Below are the code and all the weights of a small trained network. Each question names an input and a class and asks about switching units off, where a switched-off unit gives its printed mean instead of its output.

import numpy as np


def w(rows, s, z=0):
    codes = np.array(rows[::2]) - 128.0
    scale = np.full(codes.shape[1], s)
    scale[-1] = z or s
    return codes * scale


def norm(h):
    return h / np.sqrt((h * h).mean(-1, keepdims=True) + 1e-5)


def f(y):
    return y / 2 * (1 + np.tanh(0.7978845608 * (y + 0.044715 * y**3)))


def log_softmax(a):
    a = a - a.max(-1, keepdims=True)
    return a - np.log(np.exp(a).sum(-1, keepdims=True))


def net(x, mask):
    res = np.array(x, float).reshape(1, 5) / 4 @ E
    u = 0
    for l in range(2):
        y = f(norm(res) @ A[l][:, :-1].T + A[l][:, -1])
        res = res + np.where(mask[u : u + 5], y, B[l][:, -1]) @ B[l][:, :-1]
        u += 5
    return log_softmax(norm(res)[-1] @ U[:, :-1].T + U[:, -1])


A, B = {}, {}
E = w([
[254,7,58,184],'x0',
[128,25,139,85],'x1',
[209,207,188,189],'x2',
[160,223,49,104],'x3',
[106,109,106,69],'x4',
],0.0053)
A[0] = w([
[188,96,140,207,248],'L0N0',
[78,88,152,148,9],'L0N1',
[255,162,238,49,77],'L0N2',
[168,183,104,46,151],'L0N3',
[198,130,194,73,86],'L0N4',
],0.0089,0.0016)
B[0] = w([
[183,164,128,106,255],'L0N0',
[138,120,131,101,141],'L0N1',
[135,98,142,199,192],'L0N2',
[66,205,96,145,173],'L0N3',
[3,132,126,234,145],'L0N4',
],0.011,0.0038)
A[1] = w([
[143,167,250,146,24],'L1N0',
[142,31,163,180,60],'L1N1',
[139,151,115,195,205],'L1N2',
[144,108,130,179,12],'L1N3',
[89,75,200,57,248],'L1N4',
],0.011,0.0019)
B[1] = w([
[119,138,200,182,197],'L1N0',
[68,171,56,94,230],'L1N1',
[109,84,136,67,210],'L1N2',
[36,151,153,224,142],'L1N3',
[98,2,143,50,254],'L1N4',
],0.008,0.0041)
U = w([
[96,40,111,48,253],'0',
[62,122,190,100,4],'1',
[211,96,14,138,169],'2',
[140,166,190,163,132],'3',
[174,144,185,150,49],'4',
[88,250,57,48,142],'5',
[88,108,135,199,40],'6',
],0.015,0.0046)

Each question gives the input, the list of numbers given to net, and the class t.
The units are the neurons (one row each of A and B). Each row of codes is followed by its name. A weight is (code - 128) times the scale printed after its matrix; where a second scale follows, it is the last column's (A, B and U).
mask holds one flag per neuron, layer by layer. A switched-off neuron (its flag False) gives its mean, the last column of its row in B, instead of its output. The means were averaged over made-up inputs and are rounded, as every weight is.
A unit's drop is (log p(t) with every unit on - log p(t) with that unit switched off) / (log p(t) with every unit on - log p(t) with every unit switched off).
The circuit of an input: a set's keep is (log p(t) with only the set's units on - log p(t) with every unit switched off) / (log p(t) with every unit on - log p(t) with every unit switched off). Starting from all 10 units, units are removed one at a time, each time the one whose removal leaves the highest keep (on an exact tie, the one counted first), for as long as the keep stays at least 0.8.
circuit, biggest first: the units of the circuit, biggest drop first
top k neurons: the k neurons with the biggest drops, biggest first
k most important neurons of layer l: the k neurons of layer l with the biggest drops, biggest first
drop when u is switched off: that unit's drop, to one decimal
input [3,8,4,-2,-6], class 3: top 4 neurons => [L0N0 L1N4 L1N3 L0N4]
input [2,7,8,-3,1], class 6: circuit, biggest first => [L0N4]
input [-7,2,-3,-1,-7], class 0: circuit, biggest first => [L1N4 L0N3]
input [3,3,6,4,-1], class 3: 2 most important neurons of layer 0 => [L0N0 L0N4]
input [2,-4,-6,-1,-5], class 2: circuit, biggest first => [L1N4 L0N4]
input [1,7,4,7,-1], class 3: top 2 neurons => [L0N2 L1N4]
input [3,0,8,4,3], class 6: top 3 neurons => [L0N2 L0N4 L1N3]
input [-3,6,7,-5,1], class 6: top 2 neurons => [L0N2 L0N4]
input [2,3,4,0,-2], class 3: 2 most important neurons of layer 1 => [L1N4 L1N0]
input [1,4,7,2,0], class 6: drop when L0N4 is switched off => 0.3
input [2,4,-3,2,-7], class 2: drop when L0N0 is switched off => 0.1
input [-7,-5,-4,-5,4], class 0: drop when L0N2 is switched off => 0.0
input [-8,3,7,-5,0], class 6: drop when L0N0 is switched off => 0.2
